Here is a tiny trained network, its code and every weight. The questions are about switching its units off for an input and a class, where a switched-off unit gives its printed mean instead of its output.

import numpy as np


def w(rows, s, z=0):
    codes = np.array(rows[::2]) - 128.0
    scale = np.full(codes.shape[1], s)
    scale[-1] = z or s
    return codes * scale


def f(y):
    return np.maximum(y, 0)


def log_softmax(a):
    a = a - a.max(-1, keepdims=True)
    return a - np.log(np.exp(a).sum(-1, keepdims=True))


def net(x, mask):
    res = np.array(x, float).reshape(1, 4) / 4 @ E
    y = f(res @ A[0][:, :-1].T + A[0][:, -1])
    res = res + np.where(mask, y, B[0][:, -1]) @ B[0][:, :-1]
    return log_softmax(res[-1] @ U[:, :-1].T + U[:, -1])


A, B = {}, {}
E = w([
[30,36,130,56,114,147,146],'x0',
[99,221,60,74,172,184,157],'x1',
[137,128,112,65,180,45,63],'x2',
[111,117,164,165,171,181,7],'x3',
],0.011)
A[0] = w([
[104,187,49,103,174,216,148,69],'N0',
[126,105,113,141,147,147,101,253],'N1',
[163,129,199,167,116,73,115,143],'N2',
[238,188,113,180,138,110,111,80],'N3',
[136,128,148,160,104,152,212,110],'N4',
[100,180,85,112,176,146,176,34],'N5',
[215,164,83,209,155,104,92,89],'N6',
[120,162,118,84,136,45,122,129],'N7',
[140,159,59,100,94,29,227,87],'N8',
[122,35,192,164,106,71,124,60],'N9',
[199,215,152,174,128,125,146,76],'N10',
[123,138,168,189,78,255,151,75],'N11',
[78,135,146,143,205,146,40,78],'N12',
[112,172,160,177,88,239,208,71],'N13',
[105,123,170,166,196,214,50,127],'N14',
[179,46,208,157,93,79,109,75],'N15',
[41,77,131,131,102,176,162,83],'N16',
[133,136,149,81,164,93,75,66],'N17',
[141,118,144,74,210,65,107,53],'N18',
[28,38,136,25,125,144,112,90],'N19',
[151,128,93,77,121,52,241,29],'N20',
[115,102,118,201,132,219,116,103],'N21',
[173,47,200,204,71,152,156,88],'N22',
[107,139,148,135,165,180,66,58],'N23',
[109,208,99,69,166,219,112,102],'N24',
[123,121,86,82,185,28,61,47],'N25',
],0.0091,0.0053)
B[0] = w([
[154,89,52,85,109,127,29,215],'N0',
[126,158,108,191,127,119,154,189],'N1',
[123,132,57,150,132,173,93,206],'N2',
[61,62,148,118,220,231,168,235],'N3',
[120,190,193,147,109,66,130,185],'N4',
[165,91,105,106,92,150,60,182],'N5',
[91,104,159,122,187,189,157,227],'N6',
[97,181,155,128,118,90,141,194],'N7',
[216,89,193,212,71,123,133,247],'N8',
[144,71,61,100,122,144,71,208],'N9',
[72,77,146,72,215,211,144,221],'N10',
[81,194,179,41,163,60,89,202],'N11',
[167,98,187,168,52,98,183,202],'N12',
[79,169,152,75,125,51,88,209],'N13',
[231,113,181,209,76,92,204,222],'N14',
[149,121,36,108,90,141,72,223],'N15',
[82,121,159,99,215,164,148,182],'N16',
[124,159,173,58,124,75,121,174],'N17',
[98,206,180,54,136,85,96,184],'N18',
[74,63,149,128,217,224,201,228],'N19',
[180,99,204,164,70,153,128,220],'N20',
[121,210,182,113,91,66,140,181],'N21',
[115,140,73,98,107,128,62,219],'N22',
[212,79,178,217,60,123,182,174],'N23',
[165,40,2,153,79,134,56,218],'N24',
[48,195,158,47,131,58,101,209],'N25',
],0.0073,0.011)
U = w([
[79,76,148,110,226,247,170,96],'0',
[148,88,4,114,86,153,30,97],'1',
[198,109,206,180,58,117,187,100],'2',
[75,211,174,76,139,59,99,116],'3',
[110,140,84,162,147,130,166,255],'4',
],0.011,0.013)

Each question gives the input, the list of numbers given to net, and the class t.
The units are the neurons (one row each of A and B). Each row of codes is followed by its name. A weight is (code - 128) times the scale printed after its matrix; where a second scale follows, it is the last column's (A, B and U).
mask holds one flag per neuron, in row order. A switched-off neuron (its flag False) gives its mean, the last column of its row in B, instead of its output. The means were averaged over made-up inputs and are rounded, as every weight is.
A unit's drop is (log p(t) with every unit on - log p(t) with that unit switched off) / (log p(t) with every unit on - log p(t) with every unit switched off).
The circuit of an input: a set's keep is (log p(t) with only the set's units on - log p(t) with every unit switched off) / (log p(t) with every unit on - log p(t) with every unit switched off). Starting from the 12 units with the biggest drops (on a tie, the unit counted first), units are removed one at a time, each time the one whose removal leaves the highest keep (on an exact tie, the one counted first), for as long as the keep stays at least 0.8.
units of the circuit, in order: the units of the circuit, biggest drop first
most important unit: the unit with the biggest drop
k most important neurons: the k neurons with the biggest drops, biggest first
drop of u: that unit's drop, to one decimal
input [-5,2,4,8], class 2: most important unit -> N14
input [3,-1,0,3], class 4: 3 most important neurons -> N3, N10, N8
input [-5,-2,5,-3], class 0: units of the circuit, in order -> N3, N6
input [-4,-3,7,7], class 2: 4 most important neurons -> N14, N12, N23, N11
input [-1,7,-6,4], class 1: 2 most important neurons -> N24, N0
input [-2,4,-4,-1], class 1: 4 most important neurons -> N24, N0, N25, N18
input [-6,-5,-6,6], class 0: 3 most important neurons -> N3, N10, N6
input [-2,2,7,-7], class 2: 3 most important neurons -> N8, N20, N11
input [1,8,-7,-8], class 1: 4 most important neurons -> N0, N24, N5, N14
input [5,6,-4,-8], class 2: 2 most important neurons -> N8, N20
input [3,-8,-8,1], class 1: 3 most important neurons -> N9, N15, N22
input [-7,-4,-6,7], class 0: 2 most important neurons -> N3, N10
input [6,8,0,3], class 1: 3 most important neurons -> N24, N0, N3
input [-1,4,-7,-6], class 3: most important unit -> N13
input [4,7,-2,-6], class 1: drop of N0 -> 0.5
input [-2,-7,-6,-7], class 1: drop of N9 -> 0.2
input [2,7,-8,-3], class 3: drop of N4 -> 0.3
